Below is a small trained network, with its code and all its weights. Each question gives an input and a class and asks what happens when units are switched off, that is, made to give their printed mean instead of their output.

import numpy as np


def w(rows, s, z=0):
    codes = np.array(rows[::2]) - 128.0
    scale = np.full(codes.shape[1], s)
    scale[-1] = z or s
    return codes * scale


def f(y):
    return np.maximum(y, 0)


def log_softmax(a):
    a = a - a.max(-1, keepdims=True)
    return a - np.log(np.exp(a).sum(-1, keepdims=True))


def net(x, mask):
    res = np.array(x, float).reshape(1, 6) / 4 @ E
    y = f(res @ A[0][:, :-1].T + A[0][:, -1])
    res = res + np.where(mask, y, B[0][:, -1]) @ B[0][:, :-1]
    return log_softmax(res[-1] @ U[:, :-1].T + U[:, -1])


A, B = {}, {}
E = w([
[154,171,119,122],'x0',
[254,20,105,116],'x1',
[127,124,129,125],'x2',
[127,126,134,118],'x3',
[144,151,94,192],'x4',
[60,96,13,46],'x5',
],0.0058)
A[0] = w([
[107,111,47,96,10],'N0',
[94,95,44,98,36],'N1',
[229,42,104,124,79],'N2',
[216,177,197,122,170],'N3',
[139,118,248,175,128],'N4',
[20,177,159,153,92],'N5',
[72,41,189,202,199],'N6',
[173,74,123,139,30],'N7',
[149,122,214,171,109],'N8',
[80,93,48,71,43],'N9',
[2,196,166,155,92],'N10',
[147,132,155,151,84],'N11',
],0.0091,0.0013)
B[0] = w([
[141,193,144,72,183],'N0',
[165,202,111,65,194],'N1',
[185,59,173,132,242],'N2',
[74,187,81,112,215],'N3',
[135,208,30,92,222],'N4',
[215,76,208,155,230],'N5',
[48,138,2,133,181],'N6',
[209,115,158,172,179],'N7',
[123,160,53,17,202],'N8',
[138,156,70,60,209],'N9',
[227,71,188,161,254],'N10',
[156,184,94,117,157],'N11',
],0.0063,0.0055)
U = w([
[114,254,67,96,31],'0',
[198,87,249,179,74],'1',
[91,159,122,167,254],'2',
],0.0089,0.0037)

Each question gives the input, the list of numbers given to net, and the class t.
The units are the neurons (one row each of A and B). Each row of codes is followed by its name. A weight is (code - 128) times the scale printed after its matrix; where a second scale follows, it is the last column's (A, B and U).
mask holds one flag per neuron, in row order. A switched-off neuron (its flag False) gives its mean, the last column of its row in B, instead of its output. The means were averaged over made-up inputs and are rounded, as every weight is.
A unit's drop is (log p(t) with every unit on - log p(t) with that unit switched off) / (log p(t) with every unit on - log p(t) with every unit switched off).
The circuit of an input: a set's keep is (log p(t) with only the set's units on - log p(t) with every unit switched off) / (log p(t) with every unit on - log p(t) with every unit switched off). Starting from all 12 units, units are removed one at a time, each time the one whose removal leaves the highest keep (on an exact tie, the one counted first), for as long as the keep stays at least 0.8.
units of the circuit, in order: the units of the circuit, biggest drop first
unit that matters most: the unit with the biggest drop
top k neurons: the k neurons with the biggest drops, biggest first
drop of u: that unit's drop, to one decimal
input [-1,-8,5,1,7,3], class 1: units of the circuit, in order -> (N10; N5)
input [-6,-6,7,4,-5,5], class 1: units of the circuit, in order -> (N10; N5)
input [0,-3,-8,1,-3,-8], class 0: unit that matters most -> N4
input [-6,-2,-1,-6,-1,-6], class 0: units of the circuit, in order -> (N4; N8)
input [2,-8,0,-6,-4,-1], class 1: top 2 neurons -> (N10; N5)
input [-8,7,3,-4,1,-6], class 2: units of the circuit, in order -> (N6; N10)
input [-4,-3,1,8,-1,-8], class 0: drop of N4 -> 0.2
input [-6,-8,-8,-1,-4,4], class 1: drop of N10 -> 0.3
input [-4,-4,7,5,5,-7], class 0: drop of N3 -> 0.1
input [4,-4,-8,3,0,2], class 1: drop of N10 -> 0.2
